Below are the code and all the weights of a small trained network. Each question names an input and a target symbol and asks about switching units off, where a switched-off unit gives its printed mean instead of its output.

import numpy as np


def w(rows, s, z=0):
    codes = np.array(rows[::2]) - 128.0
    scale = np.full(codes.shape[1], s)
    scale[-1] = z or s
    return codes * scale


def norm(h):
    return h / np.sqrt((h * h).mean(-1, keepdims=True) + 1e-5)


def softmax(a):
    e = np.exp(a - a.max(-1, keepdims=True))
    return e / e.sum(-1, keepdims=True)


def log_softmax(a):
    a = a - a.max(-1, keepdims=True)
    return a - np.log(np.exp(a).sum(-1, keepdims=True))


def net(x, mask):
    ids = ['βγδεζηθλστφψω'.index(c) for c in x.split()]
    T = len(ids)
    res = E[ids] + P[:T]
    u = 0
    for l in range(2):
        r = norm(res)
        for j in range(3):
            rows = slice(3 * j, 3 * j + 3)
            q, k, v = (r @ M[l][rows].T for M in (Q, K, V))
            z = softmax(np.where(np.tri(T) > 0, q @ k.T / 3**0.5, -1e9)) @ v
            o = O[l][rows]
            res = res + np.where(mask[u + j], z, o[:, -1]) @ o[:, :-1]
        u += 3
    return log_softmax(norm(res)[-1] @ U[:, :-1].T + U[:, -1])


Q, K, V, O = {}, {}, {}, {}
E = w([
[182,90,138,89,112,63,31,112,106,104],'β',
[140,73,209,159,212,123,110,253,74,187],'γ',
[99,78,158,125,25,148,212,22,158,122],'δ',
[168,126,185,88,53,43,74,65,78,114],'ε',
[157,115,163,52,33,105,89,84,77,90],'ζ',
[148,114,170,55,124,103,55,119,59,77],'η',
[169,229,204,118,140,144,144,200,249,112],'θ',
[161,106,159,82,63,81,29,119,82,106],'λ',
[94,72,170,49,111,174,71,86,123,116],'σ',
[173,90,170,48,88,43,42,130,82,111],'τ',
[181,134,169,66,45,58,70,100,60,92],'φ',
[178,119,151,61,42,100,67,116,57,87],'ψ',
[136,133,106,34,119,43,188,141,129,223],'ω',
],0.0064)
P = w([
[62,109,122,89,15,63,46,173,86,44],'0',
[115,58,226,44,94,99,100,131,89,86],'1',
[165,56,174,60,115,141,116,124,108,110],'2',
[208,51,146,66,124,143,109,99,145,126],'3',
[202,130,146,73,119,195,86,90,105,178],'4',
[254,176,153,107,151,210,61,55,109,229],'5',
],0.0052)
Q[0] = w([
[194,180,59,87,78,100,98,37,134,122],'0.h0',
[124,90,237,123,46,125,72,66,116,41],'0.h0',
[78,122,74,69,91,2,145,140,133,92],'0.h0',
[133,70,175,101,163,71,136,158,123,124],'0.h1',
[126,91,95,150,129,131,158,125,142,88],'0.h1',
[139,118,136,126,103,119,119,147,117,115],'0.h1',
[143,134,139,135,121,146,170,145,162,140],'0.h2',
[157,137,180,91,96,105,150,126,164,117],'0.h2',
[126,124,119,167,170,141,108,146,130,98],'0.h2',
],0.019)
K[0] = w([
[96,48,121,21,134,131,121,92,121,131],'0.h0',
[124,121,127,151,152,254,68,60,101,133],'0.h0',
[25,98,142,108,95,74,128,149,76,113],'0.h0',
[158,178,149,113,154,147,113,150,160,135],'0.h1',
[84,131,153,131,99,117,153,144,163,90],'0.h1',
[128,143,119,116,128,119,117,125,144,125],'0.h1',
[111,148,125,145,159,123,139,114,144,130],'0.h2',
[145,166,159,106,115,133,138,120,151,122],'0.h2',
[86,119,126,143,139,133,108,172,110,109],'0.h2',
],0.02)
V[0] = w([
[214,166,171,90,63,108,84,41,151,105],'0.h0',
[128,110,161,224,141,203,97,135,104,36],'0.h0',
[96,106,166,120,98,184,87,159,162,91],'0.h0',
[69,105,95,165,149,41,111,214,86,151],'0.h1',
[56,154,206,138,83,171,209,164,234,114],'0.h1',
[96,35,128,187,91,158,211,17,74,144],'0.h1',
[72,94,155,116,119,91,179,57,40,125],'0.h2',
[109,59,108,171,143,171,101,122,50,250],'0.h2',
[190,74,239,139,235,186,125,195,114,99],'0.h2',
],0.016)
O[0] = w([
[221,95,96,61,114,170,113,61,97,184,252],'0.h0',
[171,113,104,189,149,65,187,127,97,86,103],'0.h0',
[142,107,96,79,170,136,183,183,75,124,190],'0.h0',
[94,60,120,206,131,28,159,148,75,93,126],'0.h1',
[26,171,123,80,98,101,208,77,225,122,41],'0.h1',
[4,173,86,135,78,158,51,202,127,180,81],'0.h1',
[88,50,195,114,202,136,132,125,67,125,196],'0.h2',
[75,102,103,142,197,166,110,8,95,176,115],'0.h2',
[168,146,170,50,81,182,33,138,255,224,150],'0.h2',
],0.0085,0.02)
Q[1] = w([
[103,131,93,131,118,114,143,108,112,102],'1.h0',
[59,145,100,202,153,182,2,102,113,185],'1.h0',
[131,187,109,165,99,113,166,96,222,42],'1.h0',
[232,186,81,79,75,66,184,117,72,35],'1.h1',
[127,95,44,27,89,127,190,106,106,130],'1.h1',
[11,80,112,165,156,40,83,151,16,81],'1.h1',
[121,65,179,149,168,68,199,134,208,79],'1.h2',
[252,130,80,90,99,120,245,88,60,25],'1.h2',
[22,149,87,66,91,155,211,61,196,130],'1.h2',
],0.019)
K[1] = w([
[151,87,76,96,101,140,129,81,133,161],'1.h0',
[254,210,101,188,140,188,176,53,176,97],'1.h0',
[172,40,141,77,108,83,207,97,57,77],'1.h0',
[140,40,96,50,55,72,180,180,60,85],'1.h1',
[118,101,45,75,55,192,126,94,103,150],'1.h1',
[53,57,126,144,208,174,52,145,35,159],'1.h1',
[110,154,85,230,164,51,192,203,194,85],'1.h2',
[242,229,13,190,78,132,89,137,53,11],'1.h2',
[18,150,49,83,69,180,233,147,90,106],'1.h2',
],0.018)
V[1] = w([
[183,96,138,93,161,135,162,82,67,105],'1.h0',
[145,189,159,125,163,172,215,88,180,107],'1.h0',
[122,177,65,202,116,168,63,96,125,114],'1.h0',
[132,188,128,104,67,114,102,206,217,137],'1.h1',
[31,95,172,76,142,97,156,207,74,142],'1.h1',
[87,128,125,128,152,192,60,75,119,170],'1.h1',
[70,98,147,69,135,89,106,150,53,133],'1.h2',
[113,175,109,153,163,177,77,5,141,182],'1.h2',
[248,118,109,187,135,95,108,78,69,101],'1.h2',
],0.023)
O[1] = w([
[68,112,151,194,118,124,100,208,153,95,223],'1.h0',
[96,55,165,158,212,58,164,90,107,124,63],'1.h0',
[171,171,116,145,190,112,122,103,161,218,41],'1.h0',
[42,99,123,239,133,212,143,201,91,97,23],'1.h1',
[195,123,90,88,43,203,220,103,141,90,160],'1.h1',
[87,148,113,136,141,4,189,118,162,124,117],'1.h1',
[120,173,129,225,202,146,76,108,104,147,184],'1.h2',
[149,76,157,136,39,229,138,213,136,58,89],'1.h2',
[102,169,45,111,83,186,238,67,92,105,255],'1.h2',
],0.011,0.032)
U = w([
[175,159,63,72,109,150,192,46,80,124,194],'β',
[168,73,183,58,25,155,79,209,190,131,142],'γ',
[160,125,160,148,221,97,14,128,145,232,253],'δ',
[101,140,130,156,136,115,152,133,149,133,39],'ε',
[97,158,128,166,147,135,143,135,144,137,65],'ζ',
[91,145,114,161,140,126,155,156,137,134,77],'η',
[104,2,196,147,205,95,198,124,91,32,134],'θ',
[90,138,119,154,145,125,163,144,151,123,77],'λ',
[95,165,131,166,168,120,122,144,137,116,109],'σ',
[98,132,128,152,129,116,152,129,147,132,44],'τ',
[89,139,134,150,145,116,134,124,141,140,50],'φ',
[112,133,113,169,137,122,147,142,142,135,53],'ψ',
[96,170,145,166,164,146,105,126,155,105,89],'ω',
],0.0068,0.0044)

Each question gives the input, a string of symbols that net reads in full, and the target symbol t.
The units are the heads (3 rows each of Q, K, V and O). Each row of codes is followed by its name. A weight is (code - 128) times the scale printed after its matrix; where a second scale follows, it is the last column's (O and U).
mask holds one flag per head, layer by layer. A switched-off head (its flag False) gives its mean, the last column of its rows in O, instead of its output. The means were averaged over made-up inputs and are rounded, as every weight is.
A unit's drop is (log p(t) with every unit on - log p(t) with that unit switched off) / (log p(t) with every unit on - log p(t) with every unit switched off).
The circuit of an input: a set's keep is (log p(t) with only the set's units on - log p(t) with every unit switched off) / (log p(t) with every unit on - log p(t) with every unit switched off). Starting from all 6 units, units are removed one at a time, each time the one whose removal leaves the highest keep (on an exact tie, the one counted first), for as long as the keep stays at least 0.8.
units of the circuit, in order: the units of the circuit, biggest drop first
most important unit: the unit with the biggest drop
heads that matter: for each layer, one digit per head in row order, 1 if its drop is at least 0.15 and else 0, layers parted by /
drop of u: that unit's drop, to one decimal
input θ φ δ, target θ: units of the circuit, in order	[0.h1, 1.h0]
input β ε θ η γ ω, target θ: units of the circuit, in order	[0.h2, 1.h1, 1.h0, 0.h1]
input η ζ γ ζ δ θ, target γ: units of the circuit, in order	[1.h2, 0.h1]
input ζ θ λ ω ζ, target θ: units of the circuit, in order	[0.h2, 1.h0, 1.h1, 0.h1]
input δ θ φ η, target δ: heads that matter	010 / 001
input γ γ ω γ, target δ: units of the circuit, in order	[0.h2, 1.h2, 0.h0, 0.h1]
input γ θ γ δ, target γ: units of the circuit, in order	[0.h2, 1.h2, 0.h1]
input δ γ ω θ, target δ: heads that matter	010 / 001
input β δ ω η ψ ω, target γ: heads that matter	100 / 001
input ζ ε ε, target γ: units of the circuit, in order	[1.h2, 0.h0, 0.h1]
input λ η ω ψ γ ψ, target γ: units of the circuit, in order	[1.h2, 0.h1, 0.h0]
input ω σ δ ψ ω, target γ: heads that matter	101 / 001
input ζ θ η ε γ, target θ: most important unit	0.h2
input η λ η, target γ: heads that matter	001 / 100
input γ β θ, target γ: units of the circuit, in order	[0.h2]
input θ ω ω, target θ: units of the circuit, in order	[0.h1, 1.h0]
input γ θ ζ ψ, target γ: units of the circuit, in order	[0.h2, 1.h2, 0.h1]
input γ η η, target γ: heads that matter	011 / 001
input γ ψ ω γ σ σ, target γ: units of the circuit, in order	[1.h2, 0.h1]
input δ δ δ, target δ: heads that matter	010 / 101
input δ τ δ, target γ: units of the circuit, in order	[0.h1, 1.h2]
input σ δ ζ γ δ δ, target δ: most important unit	0.h1
input σ γ ε φ γ, target γ: drop of 1.h1	0.1
input σ γ β γ τ β, target γ: drop of 0.h2	0.2
input β σ τ ω σ, target γ: drop of 0.h0	0.9
